Below are the code and all the weights of a small trained network. Each question names an input and a class and asks about switching units off, where a switched-off unit gives its printed mean instead of its output.

import numpy as np


def w(rows, s, z=0):
    codes = np.array(rows[::2]) - 128.0
    scale = np.full(codes.shape[1], s)
    scale[-1] = z or s
    return codes * scale


def norm(h):
    return h / np.sqrt((h * h).mean(-1, keepdims=True) + 1e-5)


def f(y):
    return y / 2 * (1 + np.tanh(0.7978845608 * (y + 0.044715 * y**3)))


def log_softmax(a):
    a = a - a.max(-1, keepdims=True)
    return a - np.log(np.exp(a).sum(-1, keepdims=True))


def net(x, mask):
    res = np.array(x, float).reshape(1, 6) / 4 @ E
    u = 0
    for l in range(3):
        y = f(norm(res) @ A[l][:, :-1].T + A[l][:, -1])
        res = res + np.where(mask[u : u + 10], y, B[l][:, -1]) @ B[l][:, :-1]
        u += 10
    return log_softmax(norm(res)[-1] @ U[:, :-1].T + U[:, -1])


A, B = {}, {}
E = w([
[157,29,121,165,95,79,61,91,144,109],'x0',
[120,133,126,149,131,132,130,127,133,118],'x1',
[126,118,123,120,136,126,127,125,122,131],'x2',
[97,116,147,96,82,168,124,95,69,62],'x3',
[98,138,2,137,52,89,153,115,95,150],'x4',
[135,134,128,134,123,132,128,124,122,132],'x5',
],0.01)
A[0] = w([
[112,128,100,129,41,118,73,75,188,164,122],'0.n0',
[140,107,1,126,26,124,99,117,183,117,5],'0.n1',
[61,212,38,91,89,67,122,97,128,122,29],'0.n2',
[91,90,75,132,121,85,82,116,138,137,6],'0.n3',
[84,101,140,64,59,191,148,87,120,33,212],'0.n4',
[130,33,159,176,87,84,41,106,134,133,215],'0.n5',
[69,112,72,175,54,88,156,160,144,223,46],'0.n6',
[144,166,69,129,102,113,202,166,97,153,17],'0.n7',
[93,105,125,105,114,154,192,168,175,182,115],'0.n8',
[59,165,85,90,127,110,189,137,143,133,89],'0.n9',
],0.0082,0.0035)
B[0] = w([
[114,129,148,72,198,104,110,93,142,103,179],'0.n0',
[122,150,108,143,160,66,244,77,99,119,214],'0.n1',
[129,145,78,129,68,172,2,198,112,137,210],'0.n2',
[109,116,126,137,139,77,129,140,143,88,156],'0.n3',
[103,114,170,125,79,185,132,92,82,104,249],'0.n4',
[184,144,135,123,87,142,83,136,189,129,255],'0.n5',
[216,53,166,112,159,131,188,146,144,162,206],'0.n6',
[137,105,104,230,171,147,75,176,136,153,181],'0.n7',
[137,115,123,174,80,159,144,98,157,168,154],'0.n8',
[131,168,134,202,156,157,114,164,123,160,188],'0.n9',
],0.009,0.0083)
A[1] = w([
[170,76,44,124,75,44,165,77,104,115,3],'1.n0',
[51,208,60,69,118,190,141,186,73,122,46],'1.n1',
[104,91,160,152,154,206,189,197,16,96,73],'1.n2',
[121,102,113,149,136,64,129,216,99,164,45],'1.n3',
[90,112,78,117,57,111,124,145,92,166,167],'1.n4',
[73,207,193,129,162,94,254,223,124,228,158],'1.n5',
[158,187,142,161,187,117,46,220,197,183,96],'1.n6',
[45,153,112,149,146,182,92,185,18,96,19],'1.n7',
[66,94,104,112,105,94,231,71,92,33,44],'1.n8',
[197,153,62,158,31,84,12,175,39,25,66],'1.n9',
],0.0067,0.0031)
B[1] = w([
[131,118,151,151,156,152,255,116,137,121,188],'1.n0',
[187,112,57,125,67,64,99,147,141,32,183],'1.n1',
[100,158,117,87,156,100,154,211,113,110,200],'1.n2',
[171,145,198,156,180,209,124,148,166,110,145],'1.n3',
[80,118,77,149,94,157,150,150,159,138,162],'1.n4',
[62,68,171,144,111,171,131,64,88,117,223],'1.n5',
[66,185,89,108,173,61,67,89,167,175,253],'1.n6',
[162,118,96,80,84,108,199,165,122,96,193],'1.n7',
[72,210,135,86,143,68,173,80,154,165,164],'1.n8',
[90,150,125,116,75,138,105,47,73,73,216],'1.n9',
],0.0086,0.006)
A[2] = w([
[4,134,141,139,147,90,139,3,95,150,44],'2.n0',
[85,79,160,98,234,224,136,137,78,237,105],'2.n1',
[36,184,164,113,109,119,64,140,95,169,138],'2.n2',
[78,150,199,102,194,124,167,107,163,129,178],'2.n3',
[108,202,219,64,122,121,200,228,77,76,44],'2.n4',
[144,98,178,153,69,213,55,183,57,29,137],'2.n5',
[159,101,101,88,133,113,163,66,164,29,66],'2.n6',
[84,190,60,212,149,137,208,45,29,112,255],'2.n7',
[130,97,192,58,82,202,69,112,77,35,86],'2.n8',
[151,164,166,98,105,72,110,14,110,135,145],'2.n9',
],0.0078,0.0028)
B[2] = w([
[125,81,172,102,76,156,172,113,153,157,187],'2.n0',
[86,166,96,134,72,182,142,132,95,133,193],'2.n1',
[155,69,127,152,101,99,175,88,116,125,185],'2.n2',
[114,121,103,108,103,99,120,72,92,101,185],'2.n3',
[105,133,99,63,190,55,104,138,145,247,188],'2.n4',
[195,131,118,136,166,147,149,158,116,68,252],'2.n5',
[134,134,102,169,130,156,133,145,71,180,181],'2.n6',
[111,129,161,84,113,115,88,112,143,133,238],'2.n7',
[133,144,123,180,171,142,142,159,145,130,255],'2.n8',
[77,134,174,106,134,144,112,144,143,132,193],'2.n9',
],0.015,0.0079)
U = w([
[48,96,174,91,58,141,155,29,117,142,252],'0',
[113,171,126,57,251,105,146,185,99,170,99],'1',
[139,105,168,124,155,43,3,97,228,146,123],'2',
[200,116,201,164,186,196,98,170,153,30,131],'3',
[85,165,53,220,134,162,85,179,162,222,94],'4',
[132,165,46,108,70,162,107,204,64,38,90],'5',
[232,41,89,177,160,23,203,110,161,140,33],'6',
],0.015,0.0024)

Each question gives the input, the list of numbers given to net, and the class t.
The units are the neurons (one row each of A and B). Each row of codes is followed by its name. A weight is (code - 128) times the scale printed after its matrix; where a second scale follows, it is the last column's (A, B and U).
mask holds one flag per neuron, layer by layer. A switched-off neuron (its flag False) gives its mean, the last column of its row in B, instead of its output. The means were averaged over made-up inputs and are rounded, as every weight is.
A unit's drop is (log p(t) with every unit on - log p(t) with that unit switched off) / (log p(t) with every unit on - log p(t) with every unit switched off).
The circuit of an input: a set's keep is (log p(t) with only the set's units on - log p(t) with every unit switched off) / (log p(t) with every unit on - log p(t) with every unit switched off). Starting from the 12 units with the biggest drops (on a tie, the unit counted first), units are removed one at a time, each time the one whose removal leaves the highest keep (on an exact tie, the one counted first), for as long as the keep stays at least 0.8.
units of the circuit, in order: the units of the circuit, biggest drop first
k most important neurons: the k neurons with the biggest drops, biggest first
k most important neurons of layer l: the k neurons of layer l with the biggest drops, biggest first
drop of u: that unit's drop, to one decimal
input [-6,3,-5,-6,0,5], class 0: units of the circuit, in order	1.n5
input [6,6,5,1,8,-5], class 0: 2 most important neurons of layer 2	2.n7, 2.n5
input [1,-3,6,8,-1,4], class 3: 4 most important neurons	0.n1, 2.n5, 2.n8, 1.n6
input [2,1,6,-7,7,7], class 6: 2 most important neurons	0.n6, 0.n1
input [-1,0,5,0,6,1], class 4: 4 most important neurons of layer 0	0.n2, 0.n7, 0.n6, 0.n4
input [1,7,4,-2,0,8], class 2: 4 most important neurons	0.n1, 0.n5, 0.n4, 2.n5
input [-5,-3,-3,5,0,-5], class 1: 2 most important neurons	2.n4, 1.n2
input [2,4,6,0,-6,-4], class 2: 2 most important neurons	0.n4, 1.n6
input [1,7,6,-3,-8,7], class 2: 3 most important neurons	0.n1, 0.n4, 1.n5
input [-1,-8,3,0,2,8], class 4: 4 most important neurons	0.n7, 0.n4, 0.n6, 1.n6
input [0,-8,7,-1,-1,1], class 0: 2 most important neurons	0.n4, 1.n1
input [1,-7,2,0,5,-6], class 6: 4 most important neurons	0.n6, 0.n1, 1.n5, 0.n4
input [2,3,2,-1,0,4], class 2: 3 most important neurons	0.n5, 0.n4, 2.n5
input [-2,1,-2,7,-4,6], class 1: most important neuron of layer 2	2.n4
input [0,-1,-2,-1,-6,4], class 0: 2 most important neurons	0.n4, 0.n5
input [-1,-6,6,-1,8,-1], class 4: 3 most important neurons of layer 0	0.n2, 0.n6, 0.n7
input [4,7,8,-1,-3,0], class 2: 2 most important neurons	0.n4, 1.n6
input [4,8,-7,-5,0,-3], class 2: 2 most important neurons	0.n5, 2.n5
input [2,8,-1,-1,1,8], class 6: 2 most important neurons	0.n5, 0.n4
input [-3,-4,8,0,-8,7], class 0: 3 most important neurons of layer 1	1.n1, 1.n5, 1.n7
input [2,7,4,-2,4,4], class 6: 2 most important neurons of layer 0	0.n6, 0.n1
input [2,-4,-6,-1,-5,-6], class 2: drop of 0.n4	0.7
input [6,8,8,2,8,-5], class 0: drop of 0.n1	0.4
input [-8,-7,-6,-7,-6,5], class 0: drop of 0.n2	0.0
input [-2,-4,1,-1,-7,0], class 0: drop of 0.n4	0.6
